Below are the code and all the weights of a small trained network. Each question names an input and a class and asks about switching units off, where a switched-off unit gives its printed mean instead of its output.

import numpy as np


def w(rows, s, z=0):
    codes = np.array(rows[::2]) - 128.0
    scale = np.full(codes.shape[1], s)
    scale[-1] = z or s
    return codes * scale


def norm(h):
    return h / np.sqrt((h * h).mean(-1, keepdims=True) + 1e-5)


def f(y):
    return y / 2 * (1 + np.tanh(0.7978845608 * (y + 0.044715 * y**3)))


def log_softmax(a):
    a = a - a.max(-1, keepdims=True)
    return a - np.log(np.exp(a).sum(-1, keepdims=True))


def net(x, mask):
    res = np.array(x, float).reshape(1, 3) / 4 @ E
    u = 0
    for l in range(2):
        y = f(norm(res) @ A[l][:, :-1].T + A[l][:, -1])
        res = res + np.where(mask[u : u + 12], y, B[l][:, -1]) @ B[l][:, :-1]
        u += 12
    return log_softmax(norm(res)[-1] @ U[:, :-1].T + U[:, -1])


A, B = {}, {}
E = w([
[166,166,2,74,246,157,194],'x0',
[149,129,110,102,103,65,197],'x1',
[151,11,149,130,160,185,223],'x2',
],0.0072)
A[0] = w([
[168,74,131,136,175,175,2,68],'0.n0',
[123,134,100,199,130,152,118,3],'0.n1',
[161,100,121,84,152,185,124,200],'0.n2',
[102,111,145,99,70,116,128,77],'0.n3',
[48,155,126,117,115,81,133,99],'0.n4',
[115,136,160,200,96,182,94,179],'0.n5',
[111,177,113,58,52,88,81,80],'0.n6',
[21,107,139,232,68,45,137,108],'0.n7',
[133,117,74,133,153,154,186,155],'0.n8',
[183,137,103,72,13,54,203,28],'0.n9',
[121,153,138,149,155,94,130,47],'0.n10',
[96,93,189,139,122,126,190,74],'0.n11',
],0.0091,0.0023)
B[0] = w([
[228,113,84,125,60,131,120,201],'0.n0',
[146,22,146,155,83,188,197,118],'0.n1',
[143,163,184,127,101,86,111,198],'0.n2',
[76,67,145,149,131,178,181,156],'0.n3',
[120,155,162,174,143,161,111,159],'0.n4',
[69,176,92,103,60,148,145,221],'0.n5',
[97,160,69,255,147,111,76,221],'0.n6',
[72,150,82,82,94,124,151,254],'0.n7',
[49,97,142,144,105,108,50,222],'0.n8',
[214,158,125,62,43,225,69,212],'0.n9',
[158,46,113,159,194,92,115,122],'0.n10',
[42,151,64,209,174,125,133,179],'0.n11',
],0.0073,0.0054)
A[1] = w([
[73,187,152,127,86,139,69,194],'1.n0',
[131,184,128,100,192,113,154,2],'1.n1',
[147,233,114,132,119,107,91,186],'1.n2',
[171,153,73,87,184,189,95,85],'1.n3',
[195,104,104,140,90,81,101,73],'1.n4',
[167,115,145,71,109,171,182,195],'1.n5',
[114,111,136,208,149,140,180,136],'1.n6',
[146,126,116,116,154,96,120,44],'1.n7',
[130,125,99,122,88,249,114,126],'1.n8',
[69,127,99,115,129,170,185,180],'1.n9',
[121,17,92,151,122,134,152,121],'1.n10',
[153,175,129,139,228,142,174,112],'1.n11',
],0.011,0.0025)
B[1] = w([
[168,113,116,68,195,144,224,255],'1.n0',
[49,156,133,64,83,151,147,139],'1.n1',
[160,43,203,186,175,150,115,239],'1.n2',
[116,140,124,97,43,107,172,189],'1.n3',
[113,70,87,162,163,159,132,142],'1.n4',
[209,109,146,184,129,190,95,148],'1.n5',
[130,175,159,144,196,119,174,141],'1.n6',
[2,102,121,150,25,206,121,127],'1.n7',
[201,119,92,92,145,109,115,215],'1.n8',
[118,124,148,113,170,96,33,172],'1.n9',
[124,192,125,208,118,126,130,165],'1.n10',
[95,135,183,172,92,144,130,149],'1.n11',
],0.008,0.0097)
U = w([
[251,122,110,119,65,154,106,176],'0',
[116,162,158,248,205,106,98,169],'1',
[17,138,145,84,56,136,155,135],'2',
[156,62,79,105,204,83,116,121],'3',
[150,123,170,102,116,20,76,2],'4',
],0.011,0.0052)

Each question gives the input, the list of numbers given to net, and the class t.
The units are the neurons (one row each of A and B). Each row of codes is followed by its name. A weight is (code - 128) times the scale printed after its matrix; where a second scale follows, it is the last column's (A, B and U).
mask holds one flag per neuron, layer by layer. A switched-off neuron (its flag False) gives its mean, the last column of its row in B, instead of its output. The means were averaged over made-up inputs and are rounded, as every weight is.
A unit's drop is (log p(t) with every unit on - log p(t) with that unit switched off) / (log p(t) with every unit on - log p(t) with every unit switched off).
The circuit of an input: a set's keep is (log p(t) with only the set's units on - log p(t) with every unit switched off) / (log p(t) with every unit on - log p(t) with every unit switched off). Starting from the 12 units with the biggest drops (on a tie, the unit counted first), units are removed one at a time, each time the one whose removal leaves the highest keep (on an exact tie, the one counted first), for as long as the keep stays at least 0.8.
circuit, biggest first: the units of the circuit, biggest drop first
most important unit: the unit with the biggest drop
top k neurons: the k neurons with the biggest drops, biggest first
k most important neurons of layer l: the k neurons of layer l with the biggest drops, biggest first
drop when u is switched off: that unit's drop, to one decimal
input [4,7,8], class 1: most important unit : 1.n10
input [6,7,0], class 0: circuit, biggest first : (0.n9 1.n0)
input [-7,6,7], class 1: circuit, biggest first : (0.n11 1.n10)
input [-7,-6,8], class 1: circuit, biggest first : (0.n11 1.n6)
input [4,6,4], class 0: top 2 neurons : (0.n9 1.n5)
input [6,8,5], class 0: top 3 neurons : (1.n5 0.n9 0.n6)
input [-2,-3,-1], class 3: 2 most important neurons of layer 1 : (1.n0 1.n3)
input [7,6,-5], class 2: top 2 neurons : (1.n1 0.n0)
input [4,-8,7], class 0: 3 most important neurons of layer 0 : (0.n0 0.n6 0.n3)
input [-7,-4,8], class 1: top 2 neurons : (0.n11 0.n9)
input [5,-2,4], class 2: 3 most important neurons of layer 0 : (0.n9 0.n3 0.n6)
input [6,5,-5], class 2: top 4 neurons : (1.n1 1.n3 0.n0 1.n8)
input [5,2,-4], class 2: 3 most important neurons of layer 1 : (1.n1 1.n3 1.n7)
input [-1,-1,2], class 3: top 4 neurons : (0.n5 0.n6 0.n10 1.n11)
input [3,-7,-2], class 0: circuit, biggest first : (0.n0)
input [8,0,6], class 2: 2 most important neurons of layer 1 : (1.n2 1.n1)
input [4,-7,2], class 0: 2 most important neurons of layer 0 : (0.n0 0.n6)
input [-5,0,-7], class 1: top 2 neurons : (0.n6 1.n2)
input [8,0,7], class 2: 2 most important neurons of layer 0 : (0.n3 0.n2)
input [-2,3,-1], class 3: 2 most important neurons of layer 1 : (1.n0 1.n8)
input [-5,0,-2], class 2: circuit, biggest first : (0.n7)
input [-3,-8,-2], class 0: drop when 0.n0 is switched off : 0.4
input [-3,0,-8], class 1: drop when 0.n6 is switched off : 0.3
input [4,2,3], class 2: drop when 0.n6 is switched off : 0.2
input [8,4,-3], class 2: drop when 0.n5 is switched off : 0.0
